Below is a small trained network, with its code and all its weights. Each question gives an input and a class and asks what happens when units are switched off, that is, made to give their printed mean instead of their output.

import numpy as np


def w(rows, s, z=0):
    codes = np.array(rows[::2]) - 128.0
    scale = np.full(codes.shape[1], s)
    scale[-1] = z or s
    return codes * scale


def f(y):
    return y / 2 * (1 + np.tanh(0.7978845608 * (y + 0.044715 * y**3)))


def log_softmax(a):
    a = a - a.max(-1, keepdims=True)
    return a - np.log(np.exp(a).sum(-1, keepdims=True))


def net(x, mask):
    res = np.array(x, float).reshape(1, 7) / 4 @ E
    y = f(res @ A[0][:, :-1].T + A[0][:, -1])
    res = res + np.where(mask, y, B[0][:, -1]) @ B[0][:, :-1]
    return log_softmax(res[-1] @ U[:, :-1].T + U[:, -1])


A, B = {}, {}
E = w([
[110,178,163,186,205,112,127,100,96,116,182,132],'x0',
[250,160,95,19,178,197,133,79,124,159,195,208],'x1',
[130,113,125,106,115,133,133,132,128,121,132,125],'x2',
[118,88,136,76,121,127,141,114,125,109,176,97],'x3',
[63,141,217,130,95,242,111,50,189,59,106,220],'x4',
[103,145,146,135,160,100,132,106,122,125,173,133],'x5',
[74,146,151,108,59,145,17,99,20,254,118,78],'x6',
],0.009)
A[0] = w([
[230,145,98,117,158,189,195,25,209,75,126,186,122],'neuron 1',
[117,89,87,90,132,131,116,100,153,107,116,174,137],'neuron 2',
[173,140,199,87,139,186,155,88,151,142,112,228,91],'neuron 3',
[230,165,50,37,185,174,117,62,70,208,168,180,116],'neuron 4',
[157,134,119,94,178,213,205,71,254,53,151,240,125],'neuron 5',
[42,116,222,112,109,176,126,79,117,126,74,161,204],'neuron 6',
[221,109,52,144,182,90,202,110,98,168,126,81,255],'neuron 7',
[126,105,115,132,199,63,224,207,197,32,96,128,151],'neuron 8',
[51,120,79,156,119,117,114,164,103,199,152,56,158],'neuron 9',
[133,156,152,149,149,81,134,122,152,159,137,133,105],'neuron 10',
[34,128,204,118,108,195,80,76,143,61,81,149,97],'neuron 11',
[115,101,56,172,191,108,235,211,216,55,136,127,146],'neuron 12',
[83,160,143,94,104,214,102,103,74,197,147,151,226],'neuron 13',
[132,118,154,108,75,143,122,187,87,118,75,108,136],'neuron 14',
[52,122,221,126,94,152,69,54,189,136,93,155,213],'neuron 15',
],0.006,0.0065)
B[0] = w([
[101,144,123,142,110,71,73,183,104,179,164,98,224],'neuron 1',
[146,98,61,173,105,107,158,160,96,148,158,132,145],'neuron 2',
[126,108,147,118,123,120,111,155,70,193,173,143,189],'neuron 3',
[127,164,157,70,154,225,212,131,202,25,1,201,233],'neuron 4',
[107,77,176,169,130,39,45,196,54,178,218,91,252],'neuron 5',
[188,117,120,106,141,133,175,141,156,129,117,147,225],'neuron 6',
[114,135,108,130,61,144,142,75,158,88,94,115,247],'neuron 7',
[160,132,45,105,120,176,201,108,178,38,67,145,241],'neuron 8',
[91,118,140,176,49,87,116,124,89,149,131,81,211],'neuron 9',
[129,142,139,87,132,103,123,109,135,92,118,152,132],'neuron 10',
[131,169,126,127,136,209,234,100,154,75,60,162,209],'neuron 11',
[163,156,101,109,142,160,189,76,195,89,79,144,243],'neuron 12',
[119,146,70,108,110,125,140,68,100,144,150,82,230],'neuron 13',
[121,142,148,152,138,96,98,110,152,179,113,145,160],'neuron 14',
[147,125,126,85,185,197,154,154,131,106,113,171,235],'neuron 15',
],0.0078,0.011)
U = w([
[100,151,125,135,95,145,150,63,119,119,109,102,253],'0',
[191,124,129,91,197,142,153,158,122,123,125,137,2],'1',
[81,88,141,180,100,44,2,208,42,216,219,66,204],'2',
],0.0098,0.00068)

Each question gives the input, the list of numbers given to net, and the class t.
The units are the neurons (one row each of A and B). Each row of codes is followed by its name. A weight is (code - 128) times the scale printed after its matrix; where a second scale follows, it is the last column's (A, B and U).
mask holds one flag per neuron, in row order. A switched-off neuron (its flag False) gives its mean, the last column of its row in B, instead of its output. The means were averaged over made-up inputs and are rounded, as every weight is.
A unit's drop is (log p(t) with every unit on - log p(t) with that unit switched off) / (log p(t) with every unit on - log p(t) with every unit switched off).
The circuit of an input: a set's keep is (log p(t) with only the set's units on - log p(t) with every unit switched off) / (log p(t) with every unit on - log p(t) with every unit switched off). Starting from the 12 units with the biggest drops (on a tie, the unit counted first), units are removed one at a time, each time the one whose removal leaves the highest keep (on an exact tie, the one counted first), for as long as the keep stays at least 0.8.
units of the circuit, in order: the units of the circuit, biggest drop first
unit that matters most: the unit with the biggest drop
top k neurons: the k neurons with the biggest drops, biggest first
drop when u is switched off: that unit's drop, to one decimal
input [2,-2,-5,6,-7,-2,-4], class 0: unit that matters most	neuron 7
input [-7,0,-1,-2,7,-1,-6], class 1: top 3 neurons	neuron 11; neuron 8; neuron 12
input [1,-5,-2,-6,0,6,6], class 2: top 3 neurons	neuron 4; neuron 8; neuron 12
input [7,3,1,-7,4,-1,8], class 1: units of the circuit, in order	neuron 15; neuron 7
input [4,8,6,0,-5,-7,7], class 0: units of the circuit, in order	neuron 7; neuron 13
input [-2,3,2,6,-6,3,2], class 0: units of the circuit, in order	neuron 7; neuron 15
input [-4,1,1,3,2,5,4], class 1: top 4 neurons	neuron 7; neuron 15; neuron 9; neuron 6
input [1,0,3,4,-8,-5,-8], class 0: top 2 neurons	neuron 7; neuron 15
input [-7,4,-2,-1,1,3,-4], class 2: units of the circuit, in order	neuron 5; neuron 1
input [3,-1,4,-8,-7,-1,1], class 2: top 3 neurons	neuron 4; neuron 11; neuron 8
input [-1,8,1,-3,-5,-6,3], class 0: top 2 neurons	neuron 7; neuron 15
input [-6,1,-8,-4,-8,5,1], class 0: top 2 neurons	neuron 5; neuron 7
input [5,1,8,-5,8,1,0], class 2: top 2 neurons	neuron 5; neuron 4
input [5,-3,-1,-7,-7,-5,2], class 2: units of the circuit, in order	neuron 4
input [2,-5,0,-1,4,-3,-1], class 1: top 2 neurons	neuron 7; neuron 15
input [-5,3,2,4,-5,4,2], class 0: drop when neuron 7 is switched off	0.2
input [-3,5,-4,8,7,-3,-5], class 2: drop when neuron 5 is switched off	0.6
input [5,8,-3,0,5,-1,8], class 1: drop when neuron 7 is switched off	0.1
